Here is a tiny trained network, its code and every weight. The questions are about switching its units off for an input and a class, where a switched-off unit gives its printed mean instead of its output.

import numpy as np


def w(rows, s, z=0):
    codes = np.array(rows[::2]) - 128.0
    scale = np.full(codes.shape[1], s)
    scale[-1] = z or s
    return codes * scale


def norm(h):
    return h / np.sqrt((h * h).mean(-1, keepdims=True) + 1e-5)


def f(y):
    return np.maximum(y, 0)


def log_softmax(a):
    a = a - a.max(-1, keepdims=True)
    return a - np.log(np.exp(a).sum(-1, keepdims=True))


def net(x, mask):
    res = np.array(x, float).reshape(1, 3) / 4 @ E
    u = 0
    for l in range(3):
        y = f(norm(res) @ A[l][:, :-1].T + A[l][:, -1])
        res = res + np.where(mask[u : u + 11], y, B[l][:, -1]) @ B[l][:, :-1]
        u += 11
    return log_softmax(norm(res)[-1] @ U[:, :-1].T + U[:, -1])


A, B = {}, {}
E = w([
[115,179,63,109,52,245,199,173,118,199,40,136],'x0',
[35,255,41,17,189,67,133,124,18,106,148,65],'x1',
[86,122,86,214,49,76,220,45,69,38,83,249],'x2',
],0.004)
A[0] = w([
[113,126,100,156,96,128,157,116,110,89,99,149,229],'0.n0',
[127,127,187,115,161,106,105,80,114,138,180,177,176],'0.n1',
[166,161,40,57,147,123,97,2,122,226,155,214,92],'0.n2',
[132,124,102,134,134,144,107,116,143,96,111,118,47],'0.n3',
[96,213,247,129,91,120,167,160,139,128,157,131,4],'0.n4',
[133,102,109,117,136,122,138,137,131,135,117,135,47],'0.n5',
[74,164,145,120,155,131,137,170,95,85,144,73,237],'0.n6',
[121,141,139,149,126,142,146,130,126,109,137,100,48],'0.n7',
[143,144,130,142,130,131,149,150,125,110,141,127,41],'0.n8',
[129,111,123,87,160,124,123,97,122,173,126,184,42],'0.n9',
[126,168,144,120,114,206,117,114,122,146,137,127,70],'0.n10',
],0.0046,0.0018)
B[0] = w([
[165,17,68,59,194,99,74,176,185,221,73,89,239],'0.n0',
[127,65,147,75,158,102,166,253,167,179,49,138,230],'0.n1',
[126,103,167,171,103,173,133,166,164,65,100,97,178],'0.n2',
[105,129,138,114,108,108,141,125,166,128,134,102,128],'0.n3',
[183,102,132,146,85,135,140,94,143,151,87,104,128],'0.n4',
[157,103,132,116,132,114,148,141,113,156,104,126,128],'0.n5',
[147,37,172,186,107,162,136,202,197,94,72,78,255],'0.n6',
[153,130,129,93,133,119,119,99,130,139,141,114,128],'0.n7',
[110,58,102,140,151,137,141,156,139,160,127,156,128],'0.n8',
[87,110,156,126,128,127,124,139,103,161,123,130,128],'0.n9',
[148,69,108,86,175,130,137,218,180,124,67,134,169],'0.n10',
],0.0044,0.0034)
A[1] = w([
[56,232,79,79,144,75,142,119,53,47,133,74,50],'1.n0',
[125,132,133,114,125,141,112,105,113,135,135,137,83],'1.n1',
[119,159,114,112,136,132,110,90,121,148,171,145,108],'1.n2',
[120,177,124,90,158,147,86,108,110,203,201,103,90],'1.n3',
[92,135,48,162,103,48,178,59,65,71,118,221,4],'1.n4',
[132,141,165,141,168,2,101,84,105,71,213,133,50],'1.n5',
[135,140,141,117,168,64,92,100,127,91,189,144,48],'1.n6',
[102,146,133,141,125,143,138,103,112,150,153,133,66],'1.n7',
[139,79,112,122,154,120,135,190,160,131,104,119,191],'1.n8',
[110,132,125,141,128,133,112,107,111,121,164,139,101],'1.n9',
[120,231,59,122,75,208,184,111,89,181,124,146,66],'1.n10',
],0.008,0.0021)
B[1] = w([
[149,123,128,255,135,171,170,190,132,85,233,114,186],'1.n0',
[122,136,138,139,137,121,132,141,142,124,118,125,128],'1.n1',
[128,141,178,121,111,121,112,137,127,110,115,110,128],'1.n2',
[182,112,105,127,105,99,108,91,148,146,101,74,150],'1.n3',
[195,114,84,77,110,96,41,43,199,136,78,48,177],'1.n4',
[62,131,158,72,135,146,168,168,99,175,83,202,172],'1.n5',
[97,132,154,103,104,150,155,160,86,167,71,145,154],'1.n6',
[132,126,128,136,126,118,124,125,105,120,131,119,128],'1.n7',
[119,163,95,146,108,88,152,88,86,103,135,114,247],'1.n8',
[151,140,163,126,111,136,134,133,138,121,96,130,128],'1.n9',
[71,110,186,87,134,118,158,156,93,173,89,192,164],'1.n10',
],0.0095,0.011)
A[2] = w([
[115,138,99,114,131,165,147,121,120,152,126,161,63],'2.n0',
[68,101,191,72,191,100,90,147,126,99,135,200,77],'2.n1',
[140,115,189,240,85,204,127,94,172,68,199,212,38],'2.n2',
[79,122,119,144,110,98,139,104,120,127,128,95,142],'2.n3',
[124,130,66,155,169,157,135,160,129,108,189,165,64],'2.n4',
[95,255,136,114,93,122,119,6,49,110,184,161,148],'2.n5',
[163,158,97,76,153,138,56,108,164,139,151,74,37],'2.n6',
[78,171,93,68,132,208,142,151,131,138,98,203,25],'2.n7',
[100,134,104,99,128,176,129,136,87,185,110,160,31],'2.n8',
[146,100,164,103,106,123,113,87,118,148,78,155,111],'2.n9',
[140,187,144,64,175,161,62,122,118,178,189,70,1],'2.n10',
],0.0099,0.0014)
B[2] = w([
[108,128,185,107,132,86,125,126,110,128,117,135,164],'2.n0',
[100,154,134,106,67,159,206,125,68,192,44,195,227],'2.n1',
[123,147,116,208,165,146,166,202,97,74,236,16,232],'2.n2',
[179,144,205,84,151,189,85,131,147,167,154,188,216],'2.n3',
[165,93,206,195,118,138,137,126,148,136,187,95,179],'2.n4',
[152,208,136,120,125,179,64,109,123,2,157,204,149],'2.n5',
[168,99,97,88,142,91,76,96,168,111,88,124,223],'2.n6',
[106,115,193,110,113,72,167,112,85,184,100,176,219],'2.n7',
[95,113,160,106,150,106,144,144,96,108,106,186,215],'2.n8',
[117,169,118,125,174,145,124,186,118,113,189,60,253],'2.n9',
[150,75,52,157,84,103,114,32,189,94,77,164,190],'2.n10',
],0.0077,0.0052)
U = w([
[49,120,173,87,106,114,199,162,62,202,66,193,173],'0',
[187,80,46,102,111,88,54,53,206,133,83,76,167],'1',
[129,121,137,237,137,160,168,192,116,98,241,60,164],'2',
[144,205,138,104,127,168,70,89,110,62,176,210,127],'3',
[35,122,97,134,125,161,99,74,159,169,211,156,24],'4',
[2,120,88,135,148,161,71,92,166,148,185,151,1],'5',
],0.0097,0.0046)

Each question gives the input, the list of numbers given to net, and the class t.
The units are the neurons (one row each of A and B). Each row of codes is followed by its name. A weight is (code - 128) times the scale printed after its matrix; where a second scale follows, it is the last column's (A, B and U).
mask holds one flag per neuron, layer by layer. A switched-off neuron (its flag False) gives its mean, the last column of its row in B, instead of its output. The means were averaged over made-up inputs and are rounded, as every weight is.
A unit's drop is (log p(t) with every unit on - log p(t) with that unit switched off) / (log p(t) with every unit on - log p(t) with every unit switched off).
The circuit of an input: a set's keep is (log p(t) with only the set's units on - log p(t) with every unit switched off) / (log p(t) with every unit on - log p(t) with every unit switched off). Starting from the 12 units with the biggest drops (on a tie, the unit counted first), units are removed one at a time, each time the one whose removal leaves the highest keep (on an exact tie, the one counted first), for as long as the keep stays at least 0.8.
units of the circuit, in order: the units of the circuit, biggest drop first
top k neurons: the k neurons with the biggest drops, biggest first
top k neurons in layer l: the k neurons of layer l with the biggest drops, biggest first
drop when u is switched off: that unit's drop, to one decimal
input [-5,5,6], class 1: units of the circuit, in order => [1.n4]
input [5,-6,-4], class 2: top 2 neurons => [1.n5, 1.n4]
input [-2,2,-2], class 3: top 3 neurons in layer 1 => [1.n0, 1.n4, 1.n8]
input [5,-6,6], class 1: units of the circuit, in order => [1.n5, 0.n6, 1.n4]
input [-2,-3,2], class 3: top 4 neurons => [1.n0, 1.n8, 1.n4, 0.n6]
input [3,-2,-3], class 3: top 3 neurons in layer 0 => [0.n0, 0.n10, 0.n6]
input [-4,0,-2], class 0: top 2 neurons => [1.n0, 1.n4]
input [4,6,6], class 1: top 4 neurons => [1.n4, 0.n0, 2.n2, 2.n9]
input [-7,7,-3], class 0: top 2 neurons => [1.n5, 1.n6]
input [6,-5,-7], class 1: top 2 neurons in layer 1 => [1.n5, 1.n0]
input [-4,1,-3], class 0: top 3 neurons => [1.n4, 1.n0, 0.n0]
input [-5,6,4], class 2: top 2 neurons in layer 1 => [1.n0, 1.n10]
input [-3,-2,3], class 3: top 3 neurons in layer 1 => [1.n0, 1.n8, 1.n10]
input [0,-3,-1], class 3: top 2 neurons => [1.n0, 2.n5]
input [-6,-2,-6], class 0: top 2 neurons in layer 1 => [1.n4, 1.n5]
input [-8,8,-8], class 0: units of the circuit, in order => [1.n5]
input [6,7,-6], class 2: top 2 neurons => [1.n0, 1.n4]
input [0,3,0], class 3: top 2 neurons => [0.n6, 1.n0]
input [-7,-6,0], class 0: top 2 neurons => [1.n0, 1.n5]
input [1,-8,6], class 2: units of the circuit, in order => [2.n2]
input [2,0,0], class 3: drop when 1.n8 is switched off => 0.3
input [-1,8,5], class 2: drop when 1.n0 is switched off => 3.0
input [-8,5,1], class 0: drop when 1.n5 is switched off => 3.5
